[[130 144 126 139 135 140 144 139]
 [141 122 107 135 145 135 122 135]
 [147 134 106 125 156 126 133 125]
 [142 145 113 119 144 118 144 119]]
:
[[130 141 147 142]
 [144 122 134 145]
 [126 107 106 113]
 [139 135 125 119]
 [135 145 156 144]
 [140 135 126 118]
 [144 122 133 144]
 [139 135 125 119]]

[[123 117 140 127 153 142 126 108 117 146 116 126 117]
 [130 131 133 128 116 131 123 120 131 134 132 123 132]
 [131 133 133 128 109 132 116 117 133 135 133 117 133]
 [121 119 108 127 133 126 127 131 119 124 118 127 118]
 [131 133 122 128 109 124 126 129 133 126 134 126 133]]
:
[[123 130 131 121 131]
 [117 131 133 119 133]
 [140 133 133 108 122]
 [127 128 128 127 128]
 [153 116 109 133 109]
 [142 131 132 126 124]
 [126 123 116 127 126]
 [108 120 117 131 129]
 [117 131 133 119 133]
 [146 134 135 124 126]
 [116 132 133 118 134]
 [126 123 117 127 126]
 [117 132 133 118 133]]

[[129 123 106 131 119 118]
 [130 111 105 128 131 121]
 [128 115 117 128 120 119]
 [132 106 115 140 115 120]
 [136 121 102 134 118 115]
 [131 124 104 132 119 117]
 [129 111 106 128 130 123]
 [132 107 109 145 115 120]
 [129 111 106 128 130 123]
 [130 124 105 132 119 117]
 [128 120 112 129 120 118]]
:
[[129 130 128 132 136 131 129 132 129 130 128]
 [123 111 115 106 121 124 111 107 111 124 120]
 [106 105 117 115 102 104 106 109 106 105 112]
 [131 128 128 140 134 132 128 145 128 132 129]
 [119 131 120 115 118 119 130 115 130 119 120]
 [118 121 119 120 115 117 123 120 123 117 118]]

[[115 121 133 132 137 134  99 147 117 143 124 117 118 120 126]
 [117 129 120 150 137 134  99 144 136 121 122 136 124 117 152]
 [130 139 125 129 146 124  99 123 131 120 132 131 124 126 132]
 [125 131 122 136 135 128  99 133 135 122 124 135 125 123 143]
 [130 138 132 123 141 126  99 123 119 131 132 119 123 128 120]]
:
[[115 117 130 125 130]
 [121 129 139 131 138]
 [133 120 125 122 132]
 [132 150 129 136 123]
 [137 137 146 135 141]
 [134 134 124 128 126]
 [ 99  99  99  99  99]
 [147 144 123 133 123]
 [117 136 131 135 119]
 [143 121 120 122 131]
 [124 122 132 124 132]
 [117 136 131 135 119]
 [118 124 124 125 123]
 [120 117 126 123 128]
 [126 152 132 143 120]]

[[127 150 106 105 146 149 150 149 151 151 149 149 106 151 144]
 [143 107 150 147 110 144 105 106 107 106 106 113 151 106 107]
 [145 106 151 150 106 125 105 106 108 107 107 106 150 105 106]
 [105 109 149 150 104 147 109 105 111 106 106 127 148 107 112]
 [105 151 151 106 149 107 150 151 151 150 134 110 106 150 149]]
:
[[127 143 145 105 105]
 [150 107 106 109 151]
 [106 150 151 149 151]
 [105 147 150 150 106]
 [146 110 106 104 149]
 [149 144 125 147 107]
 [150 105 105 109 150]
 [149 106 106 105 151]
 [151 107 108 111 151]
 [151 106 107 106 150]
 [149 106 107 106 134]
 [149 113 106 127 110]
 [106 151 150 148 106]
 [151 106 105 107 150]
 [144 107 106 112 149]]

[[101 114]
 [100 120]
 [101 142]
 [108 103]
 [103 109]
 [102 125]]
:
[[101 100 101 108 103 102]
 [114 120 142 103 109 125]]

[[114 154 121 123 114 142 103 110 106]
 [124 121 112 126 140 126 118 137 123]
 [113 140 129 133 143 127 123 136 117]
 [136 122 117 113 134 133 117 133 125]]
:
[[114 124 113 136]
 [154 121 140 122]
 [121 112 129 117]
 [123 126 133 113]
 [114 140 143 134]
 [142 126 127 133]
 [103 118 123 117]
 [110 137 136 133]
 [106 123 117 125]]
